In the rows, zero is written as 100.
Each row of numbers stands for one object and depends on some of the facts below. Use the named rows to name the rest.

Known rows:
110  96  100  101  85  101  94  97  74  95  72  80  98  92  113  114  85  113  100  102  99  100  121  104  102 -> j904
112  96  105  98  92  105  91  104  69  89  73  79  98  89  111  111  88  111  102  115  101  105  117  111  104 -> j758
88  135  106  103  99  94  120  109  57  103  133  88  85  63  115  102  86  94  90  105  98  122  69  118  94 -> j611
110  144  104  94  67  91  116  119  87  125  88  89  109  107  116  146  82  72  76  86  123  135  50  109  86 -> j651
104  105  102  118  93  93  107  96  76  101  128  93  98  109  98  101  97  117  100  98  104  113  83  118  125 -> j339
94  146  113  88  58  85  124  128  74  116  121  106  117  102  104  139  80  64  76  102  135  131  17  90  45 -> j672
91  100  104  104  104  89  90  103  109  110  104  98  99  139  93  101  111  111  96  86  108  110  74  94  111 -> j210
116  111  100  107  107  90  90  78  97  108  124  108  103  130  114  127  100  74  142  103  104  92  111  72  123 -> j132
96  102  93  98  117  96  85  79  97  112  116  117  126  150  113  134  110  68  150  108  103  103  120  62  122 -> j285
93  108  77  102  101  111  87  96  82  107  106  100  133  118  101  88  109  86  119  105  92  92  103  104  98 -> j966
71  103  95  92  116  76  89  96  84  99  118  102  110  119  116  102  107  89  126  88  86  102  111  97  103 -> j707
88  105  76  101  106  120  95  92  72  105  115  99  120  106  100  90  110  99  107  117  89  96  105  108  103 -> j365
94  88  116  98  109  124  93  110  82  75  124  111  92  79  90  91  91  99  75  115  111  81  113  126  81 -> j361
75  97  115  82  129  131  98  120  122  107  106  104  74  76  95  116  89  112  76  76  90  93  91  120  97 -> j590
111  95  117  120  123  84  77  80  140  104  68  92  95  49  90  116  137  73  54  124  85  126  79  119  72 -> j324
106  107  75  105  100  112  115  117  95  98  101  101  98  90  81  53  93  86  96  123  88  102  117  111  103 -> j454
93  136  72  105  115  116  109  161  155  114  66  97  75  114  67  18  86  76  81  113  99  104  108  85  109 -> j851
91  91  95  70  89  67  96  96  139  107  83  99  96  89  101  87  106  84  115  65  93  103  68  79  113 -> j814
113  99  94  101  93  103  112  91  80  88  86  87  90  94  103  96  108  89  84  110  100  113  124  121  109 -> j993
102  91  101  99  89  87  103  94  81  73  115  97  93  92  86  81  100  80  92  116  102  90  108  109  80 -> j278
124  92  102  106  108  112  128  81  110  89  118  111  82  79  93  101  92  69  107  130  90  115  119  92  124 -> j206
124  91  75  62  74  116  87  70  121  107  82  97  99  45  90  46  124  81  102  94  101  99  48  84  141 -> j20
108  84  106  110  85  91  105  92  80  106  102  115  100  125  106  88  102  130  116  80  105  106  110  84  90 -> j554
98  94  104  89  80  87  82  116  106  92  79  99  111  121  92  117  77  102  110  91  106  77  92  75  78 -> j691
80  112  98  100  112  80  95  99  80  97  118  94  102  96  116  102  107  98  113  89  89  100  104  109  108 -> j161

Some facts about the objects:
Ξ: belongs to class; Δ: uses; Θ: is directly followed by; Σ: is directly part of
[j112,j117,j19,j20,j365,j393,j454,j526,j645,j71,j851,j966] Ξ sturum
[j146,j210,j218,j275,j339,j385,j519,j554,j662,j764,j785,j885,j900,j941,j989] Ξ sulok
[j161,j417,j446,j57,j590,j611,j635,j652,j673,j707,j75,j814] Ξ zumam
[j24,j248,j254,j278,j361,j51,j672,j691,j70,j888] Ξ nastas
[j256,j324,j389,j445,j470,j504,j651,j758,j86,j87,j904,j962,j984,j985,j993] Ξ daru
[j117] Δ j146
[j117] Δ j554
[j146,j662] Δ j51
[j146] Δ j989
[j20] Δ j900
[j210] Δ j248
[j218,j324] Δ j984
[j24,j885] Δ j256
[j24] Δ j966
[j324] Δ j218
[j526] Δ j851
[j57] Δ j112
[j590] Δ j635
[j635] Δ j86
[j651,j888] Δ j672
[j651,j672] Δ j611
[j651] Δ j339
[j652] Δ j417
[j673] Δ j20
[j691] Δ j764
[j691] Δ j470
[j814] Δ j673
[j851] Δ j941
[j86] Δ j57
[j86] Δ j361
[j87] Δ j904
[j941] Δ j454
[j984] Δ j526
[j989] Δ j519
Θ (each to the one after it):
j324 j454 j851 j526 j218 j941 j984
j361 j590 j57 j393 j86 j635 j112
j389 j87 j758 j904 j446 j470 j691 j504 j764
j433 j282 j385 j238 j75 j275
j611 j888 j339 j672 j651 j445
j645 j993 j278 j19
j785 j248 j254 j71 j210
j885 j24 j365 j256 j966 j707
j900 j206 j20 j70 j673 j918 j814
j962 j985 j652 j161 j350 j417 j132 j285
j989 j519 j117 j146 j662 j554 j51
Σ j433 <- j112,j361,j393,j57,j590,j635,j86
Σ j238 <- j117,j146,j51,j519,j554,j662,j989
Σ j706 <- j132,j161,j285,j350,j417,j652,j962,j985
Σ j206 <- j19,j278,j645,j993
Σ j757 <- j20,j206,j673,j70,j814,j900,j918
Σ j132 <- j210,j248,j254,j71,j785
Σ j918 <- j218,j324,j454,j526,j851,j941,j984
Σ j73 <- j238,j275,j282,j385,j433,j75
Σ j285 <- j24,j256,j365,j707,j885,j966
Σ j350 <- j339,j445,j611,j651,j672,j888
Σ j282 <- j389,j446,j470,j504,j691,j758,j764,j87,j904

Which object is each row?
A row may be one of the objects named above.
133  81  96  100  99  86  123  89  123  100  112  116  92  113  95  110  93  61  122  118  92  110  116  78  115 -> j918
107  95  80  106  97  123  115  89  88  91  103  97  100  79  83  79  104  89  85  123  86  101  100  117  98 -> j645
115  96  112  124  125  48  66  98  171  119  39  99  107  104  90  116  119  62  85  85  88  122  88  98  57 -> j984
89  113  85  102  96  80  105  166  145  110  76  97  75  156  80  36  85  97  98  91  107  117  107  71  135 -> j941
91  138  114  94  75  104  118  115  89  102  113  88  95  88  100  116  92  87  69  111  123  110  44  103  64 -> j888
123  100  108  123  125  51  61  101  171  121  38  101  105  102  93  108  123  58  83  90  87  124  87  95  61 -> j984
121  109  98  104  86  82  92  89  86  105  92  88  106  121  109  112  99  87  103  81  106  84  114  117  114 -> j445
116  94  119  100  132  134  102  110  112  104  124  134  101  50  102  106  91  98  107  121  112  95  132  110  120 -> j433
99  118  82  119  121  90  90  139  162  117  64  98  93  107  74  48  93  72  84  111  88  106  89  85  86 -> j526
100  95  104  92  82  84  82  116  117  86  83  93  107  123  95  112  82  104  110  95  108  77  84  69  68 -> j691
110  139  104  95  64  89  119  121  84  130  86  85  110  104  119  147  84  75  83  89  124  134  51  109  84 -> j651
121  88  74  60  67  114  88  66  123  108  88  96  106  47  91  47  134  88  104  93  100  100  51  88  139 -> j20
112  97  116  123  131  92  79  81  142  108  63  82  95  48  90  118  136  77  51  118  83  125  81  124  69 -> j324
71  95  114  98  98  93  165  83  148  103  80  101  122  127  106  104  153  178  81  92  113  74  103  76  84 -> j146
96  103  94  98  116  96  85  84  94  111  117  121  126  152  119  134  108  66  148  106  107  101  123  64  119 -> j285
111  95  77  103  93  99  104  93  91  101  105  102  116  100  85  88  97  81  108  108  84  98  104  112  95 -> j19
109  70  119  135  138  52  67  83  165  111  68  113  106  80  77  125  136  99  77  97  80  135  48  100  66 -> j218
92  74  108  82  98  152  76  124  131  118  90  104  73  142  90  155  83  92  61  54  99  78  108  136  98 -> j86
94  99  102  114  109  112  98  98  70  91  126  94  91  99  96  81  112  122  88  120  102  116  91  118  126 -> j785
109  78  101  110  89  84  94  109  86  103  103  121  116  120  100  90  86  124  118  86  106  103  104  90  103 -> j275
97  100  98  97  116  97  82  82  95  114  116  122  124  150  116  128  111  74  144  107  103  98  124  63  122 -> j285
112  114  97  106  117  107  92  82  91  110  135  103  94  109  112  118  107  81  126  124  104  93  111  82  132 -> j706
111  87  86  97  100  106  94  113  94  119  101  127  136  119  92  105  80  95  117  71  97  78  104  109  89 -> j112
94  139  114  93  84  101  111  114  89  101  111  93  92  96  99  111  91  84  67  114  123  107  38  99  65 -> j888
96  86  107  110  100  103  97  100  78  94  111  112  104  97  99  83  92  129  106  102  102  105  109  103  107 -> j385
65  77  110  74  113  129  81  124  148  114  103  114  74  134  94  146  74  101  87  46  86  82  88  119  90 -> j635
121  93  126  99  132  127  108  109  105  101  129  132  103  54  97  103  91  101  103  120  112  98  135  106  117 -> j433
121  96  109  103  109  125  101  91  102  108  114  119  96  80  118  114  75  100  120  118  108  93  126  76  103 -> j73
96  88  93  48  84  83  85  70  138  103  85  93  77  50  107  64  124  83  116  71  95  109  47  77  140 -> j673
114  83  86  93  97  107  92  113  89  114  103  127  132  115  89  106  80  96  119  74  97  76  114  116  90 -> j112
122  90  111  102  104  124  103  92  105  107  117  121  94  78  115  118  80  106  117  114  108  93  133  76  100 -> j73
113  93  117  125  127  89  79  78  151  105  61  90  98  49  90  116  132  84  54  116  84  125  78  124  65 -> j324
132  122  108  115  105  96  104  80  101  111  135  100  93  108  107  123  87  85  125  103  104  75  99  86  133 -> j350

The same objects again, as new rows of numbers:
Named rows:
155  106  74  107  121  76  87  117  102  98  102  89 -> j256
111  123  154  103  118  113  150  96  66  145  105  113 -> j324
101  112  127  103  118  126  86  103  93  123  77  94 -> j86
149  102  124  98  124  123  104  94  122  136  127  111 -> j984
117  110  103  106  115  99  55  107  94  108  104  91 -> j904
101  97  108  97  128  141  69  95  112  105  101  108 -> j504
113  105  100  94  125  114  55  108  102  110  105  95 -> j470
104  119  95  98  113  90  80  78  73  123  135  95 -> j361
70  115  126  95  108  146  100  71  96  116  72  100 -> j691
121  120  91  115  106  90  119  84  90  94  92  102 -> j254
118  123  97  105  100  94  102  85  89  91  84  93 -> j70
94  121  108  116  101  110  148  81  73  101  77  107 -> j24
126  113  72  112  111  77  108  81  81  93  116  102 -> j248
77  113  116  106  83  109  80  103  109  99  102  92 -> j393
102  106  94  113  85  89  126  111  110  84  107  105 -> j365
99  115  94  99  84  94  122  106  114  93  96  93 -> j71
124  126  139  105  81  98  122  108  115  134  125  98 -> j526
120  100  91  116  101  80  106  140  121  95  121  105 -> j339
97  86  104  93  114  127  64  122  131  102  130  97 -> j764
84  105  111  102  105  104  147  138  85  105  107  107 -> j885
90  126  107  113  77  100  140  89  100  87  88  101 -> j652
79  123  118  110  77  102  90  83  101  105  119  92 -> j57
115  50  111  91  94  73  107  60  92  99  85  114 -> j757
97  58  136  94  84  84  66  55  86  98  86  101 -> j238
114  50  105  84  94  91  105  64  108  98  77  111 -> j918

Which object is each row?
Some rows may be objects named above.
57  78  42  84  107  114  41  143  123  55  82  92 -> j554
75  98  118  112  100  105  83  135  111  98  112  93 -> j385
85  89  113  81  103  130  78  130  125  113  108  100 -> j275
156  112  113  96  127  125  107  85  120  138  124  113 -> j984
83  116  114  86  78  119  88  77  118  111  108  93 -> j635
101  101  86  94  110  82  93  141  94  109  141  99 -> j900
156  114  119  96  126  127  108  92  124  137  127  113 -> j984
82  107  120  114  119  110  91  109  68  114  86  106 -> j87
79  85  14  88  116  110  24  86  102  49  84  94 -> j51
106  115  118  103  113  125  139  114  88  102  50  112 -> j651
82  112  99  90  95  131  126  77  118  98  92  108 -> j814
154  111  121  101  130  125  104  93  114  137  118  113 -> j984
45  73  42  110  105  90  40  153  89  52  100  92 -> j519
129  118  115  104  87  71  113  101  115  130  165  98 -> j454
36  73  54  100  104  100  65  154  77  55  85  94 -> j989
123  97  88  121  102  83  111  137  116  94  119  100 -> j339
102  107  126  97  112  124  82  109  95  119  87  98 -> j86
18  93  76  111  86  116  82  118  84  49  49  95 -> j117
103  111  130  95  117  122  85  103  91  117  79  94 -> j86

Now the same objects, written a new way:
Some rows with their names:
83  99  106  103  98  97  96  84  95  98  110  112  100  103  117  99  114 -> j758
131  105  104  71  70  132  127  75  92  106  109  94  90  61  101  67  153 -> j989
106  105  83  106  104  94  84  88  100  106  117  83  91  118  113  92  103 -> j278
78  102  108  68  92  103  98  89  75  103  79  119  101  84  119  83  111 -> j75
115  132  68  83  94  124  96  96  85  64  97  82  93  107  92  86  119 -> j900
108  117  76  104  83  92  104  97  98  104  94  91  88  104  108  98  94 -> j993
80  122  96  65  113  122  112  89  85  76  106  116  102  101  89  90  142 -> j764
88  116  100  76  107  121  109  89  74  96  103  107  97  97  114  95  134 -> j275
92  108  101  101  77  70  118  89  68  120  76  114  91  67  118  100  110 -> j590
99  80  90  91  103  113  104  95  78  85  111  104  109  90  96  101  112 -> j71
60  108  95  87  105  113  86  67  78  78  77  110  119  118  118  91  105 -> j51
117  111  81  86  71  88  105  95  111  102  88  102  91  79  103  106  105 -> j206
124  123  83  93  90  104  107  102  79  84  109  90  80  100  92  101  114 -> j645
100  116  117  125  108  66  109  77  54  119  103  134  89  87  112  115  122 -> j117
115  112  90  86  100  112  110  97  87  101  101  103  97  96  90  98  117 -> j19
93  86  83  106  85  89  95  95  84  83  93  84  90  102  115  95  78 -> j962
71  106  93  67  79  104  110  82  75  114  64  118  105  75  118  95  108 -> j635
101  73  96  133  101  64  96  85  79  112  133  85  85  102  108  94  90 -> j24
103  121  96  77  131  142  98  125  73  82  126  75  75  141  122  76  124 -> j526
79  72  80  90  91  101  92  97  94  104  96  94  102  97  118  100  78 -> j445
105  106  93  97  110  99  93  86  88  112  119  92  100  110  113  83  98 -> j70
89  78  89  79  91  99  95  91  86  91  82  102  100  88  106  82  97 -> j161
87  73  89  113  103  96  83  85  92  90  121  84  108  109  112  97  97 -> j254
78  105  115  63  94  102  98  87  87  93  91  131  97  84  115  76  118 -> j446
120  120  111  128  123  107  81  121  82  130  128  64  22  150  140  48  97 -> j324

Which object is each row?
A row may be one of the objects named above.
93  78  92  95  91  78  99  94  90  109  91  103  83  84  106  92  101 -> j652
96  114  89  72  84  98  101  91  94  109  80  103  89  85  97  81  104 -> j673
96  86  95  100  110  96  107  97  76  108  126  101  95  83  100  93  114 -> j210
106  95  86  112  98  85  108  99  74  92  122  84  82  88  95  97  108 -> j885
83  110  98  76  106  122  107  83  75  98  106  113  99  95  112  91  130 -> j275
88  66  84  101  105  105  88  83  87  85  108  91  119  99  109  92  84 -> j672
73  69  72  85  95  117  85  97  96  68  76  96  126  100  108  96  75 -> j256
76  109  85  96  86  106  86  85  65  75  89  92  114  111  121  91  93 -> j361
97  86  65  92  94  110  96  85  93  62  102  96  113  95  88  101  112 -> j339
131  99  104  70  70  131  124  73  90  104  107  95  90  64  101  66  159 -> j989
102  117  94  80  88  85  114  90  99  128  90  107  75  85  99  85  116 -> j814
96  120  98  96  100  117  100  89  73  83  109  99  100  98  112  92  141 -> j385
130  101  102  69  69  133  129  75  91  103  109  93  89  68  100  67  153 -> j989
90  105  126  104  119  80  99  82  79  136  139  111  87  104  113  87  119 -> j691
118  119  112  127  125  105  82  120  75  130  125  67  22  150  138  51  98 -> j324
74  131  93  89  103  106  93  75  67  79  85  129  110  104  113  101  117 -> j554
89  102  107  82  100  117  112  97  53  89  90  115  111  88  116  102  121 -> j393
88  118  90  80  129  144  81  117  90  99  106  66  58  160  133  53  100 -> j984
113  132  65  86  94  120  99  97  82  66  97  82  94  108  89  92  118 -> j900
97  112  97  96  102  111  103  87  77  87  106  102  101  100  108  92  134 -> j385

